Below are the code and all the weights of a small trained network. Each question names an input and a class and asks about switching units off, where a switched-off unit gives its printed mean instead of its output.

import numpy as np


def w(rows, s, z=0):
    codes = np.array(rows[::2]) - 128.0
    scale = np.full(codes.shape[1], s)
    scale[-1] = z or s
    return codes * scale


def norm(h):
    return h / np.sqrt((h * h).mean(-1, keepdims=True) + 1e-5)


def f(y):
    return y / 2 * (1 + np.tanh(0.7978845608 * (y + 0.044715 * y**3)))


def log_softmax(a):
    a = a - a.max(-1, keepdims=True)
    return a - np.log(np.exp(a).sum(-1, keepdims=True))


def net(x, mask):
    res = np.array(x, float).reshape(1, 6) / 4 @ E
    u = 0
    for l in range(4):
        y = f(norm(res) @ A[l][:, :-1].T + A[l][:, -1])
        res = res + np.where(mask[u : u + 6], y, B[l][:, -1]) @ B[l][:, :-1]
        u += 6
    return log_softmax(norm(res)[-1] @ U[:, :-1].T + U[:, -1])


A, B = {}, {}
E = w([
[130,128,128],'x0',
[128,125,129],'x1',
[90,254,192],'x2',
[152,201,48],'x3',
[233,161,170],'x4',
[127,127,130],'x5',
],0.007)
A[0] = w([
[2,99,173,169],'L0N1',
[98,98,49,17],'L0N2',
[203,80,163,1],'L0N3',
[175,82,121,65],'L0N4',
[137,146,81,174],'L0N5',
[106,108,148,55],'L0N6',
],0.011,0.0031)
B[0] = w([
[168,254,217,254],'L0N1',
[170,47,115,164],'L0N2',
[210,45,134,168],'L0N3',
[101,104,199,156],'L0N4',
[106,121,97,171],'L0N5',
[232,142,167,118],'L0N6',
],0.0096,0.0041)
A[1] = w([
[249,73,49,235],'L1N1',
[74,175,52,236],'L1N2',
[166,133,128,77],'L1N3',
[213,158,198,5],'L1N4',
[162,104,182,98],'L1N5',
[203,104,48,65],'L1N6',
],0.012,0.0025)
B[1] = w([
[185,236,177,254],'L1N1',
[171,26,83,187],'L1N2',
[90,109,252,132],'L1N3',
[92,51,77,196],'L1N4',
[118,23,76,166],'L1N5',
[117,253,199,178],'L1N6',
],0.0073)
A[2] = w([
[255,2,123,1],'L2N1',
[34,106,35,172],'L2N2',
[3,60,101,210],'L2N3',
[203,191,232,184],'L2N4',
[102,201,153,126],'L2N5',
[160,97,73,195],'L2N6',
],0.0084,0.0025)
B[2] = w([
[130,95,132,187],'L2N1',
[24,254,115,132],'L2N2',
[89,138,95,130],'L2N3',
[97,89,78,254],'L2N4',
[73,38,98,165],'L2N5',
[104,210,124,149],'L2N6',
],0.007,0.0073)
A[3] = w([
[126,79,170,242],'L3N1',
[143,1,209,248],'L3N2',
[154,169,240,188],'L3N3',
[142,192,85,98],'L3N4',
[183,170,185,3],'L3N5',
[106,180,51,138],'L3N6',
],0.0095,0.0019)
B[3] = w([
[94,180,38,173],'L3N1',
[50,117,109,253],'L3N2',
[176,144,70,191],'L3N3',
[152,59,160,177],'L3N4',
[125,114,182,145],'L3N5',
[128,2,156,187],'L3N6',
],0.0086,0.0062)
U = w([
[45,143,101,95],'0',
[185,75,108,31],'1',
[156,250,177,252],'2',
],0.018,0.0025)

Each question gives the input, the list of numbers given to net, and the class t.
The units are the neurons (one row each of A and B). Each row of codes is followed by its name. A weight is (code - 128) times the scale printed after its matrix; where a second scale follows, it is the last column's (A, B and U).
mask holds one flag per neuron, layer by layer. A switched-off neuron (its flag False) gives its mean, the last column of its row in B, instead of its output. The means were averaged over made-up inputs and are rounded, as every weight is.
A unit's drop is (log p(t) with every unit on - log p(t) with that unit switched off) / (log p(t) with every unit on - log p(t) with every unit switched off).
The circuit of an input: a set's keep is (log p(t) with only the set's units on - log p(t) with every unit switched off) / (log p(t) with every unit on - log p(t) with every unit switched off). Starting from the 12 units with the biggest drops (on a tie, the unit counted first), units are removed one at a time, each time the one whose removal leaves the highest keep (on an exact tie, the one counted first), for as long as the keep stays at least 0.8.
units of the circuit, in order: the units of the circuit, biggest drop first
most important unit: the unit with the biggest drop
top k neurons: the k neurons with the biggest drops, biggest first
k most important neurons of layer l: the k neurons of layer l with the biggest drops, biggest first
drop of u: that unit's drop, to one decimal
input [-4,-4,8,6,2,8], class 1: 4 most important neurons of layer 3	(L3N6; L3N2; L3N4; L3N1)
input [8,1,1,-2,-7,-2], class 2: units of the circuit, in order	(L0N1)
input [-5,5,-1,8,0,-4], class 1: top 3 neurons	(L3N6; L0N3; L3N4)
input [6,6,-7,-8,-3,3], class 0: units of the circuit, in order	(L3N2; L1N2)
input [5,3,5,5,2,3], class 1: top 2 neurons	(L3N6; L1N4)
input [4,-2,1,1,1,6], class 1: top 2 neurons	(L1N2; L3N2)
input [-8,-3,7,-3,-6,-7], class 2: top 2 neurons	(L0N1; L3N2)
input [0,-3,5,-1,-6,-8], class 2: top 2 neurons	(L0N1; L3N2)
input [-2,6,6,7,-1,4], class 0: units of the circuit, in order	(L0N1; L3N6)
input [7,-3,-2,4,5,-7], class 2: top 3 neurons	(L0N1; L1N1; L1N6)
input [-6,-4,8,-2,6,4], class 0: top 2 neurons	(L1N1; L0N1)
input [-4,-6,-7,-1,0,2], class 0: 2 most important neurons of layer 0	(L0N4; L0N1)
input [8,7,1,-7,-3,0], class 2: top 2 neurons	(L0N1; L1N2)
input [-2,3,-4,1,7,-6], class 2: units of the circuit, in order	(L1N1)
input [-4,-3,-6,0,0,5], class 0: 2 most important neurons of layer 1	(L1N2; L1N6)
input [5,-4,-6,2,2,0], class 2: top 2 neurons	(L1N1; L1N6)
input [8,-8,1,1,8,7], class 1: top 3 neurons	(L1N4; L2N4; L1N1)
input [3,-6,5,8,2,7], class 1: 3 most important neurons of layer 3	(L3N6; L3N2; L3N4)
input [4,-4,5,-8,8,-3], class 0: drop of L3N2	0.3
input [-1,7,-6,3,4,-4], class 2: most important unit	L1N1
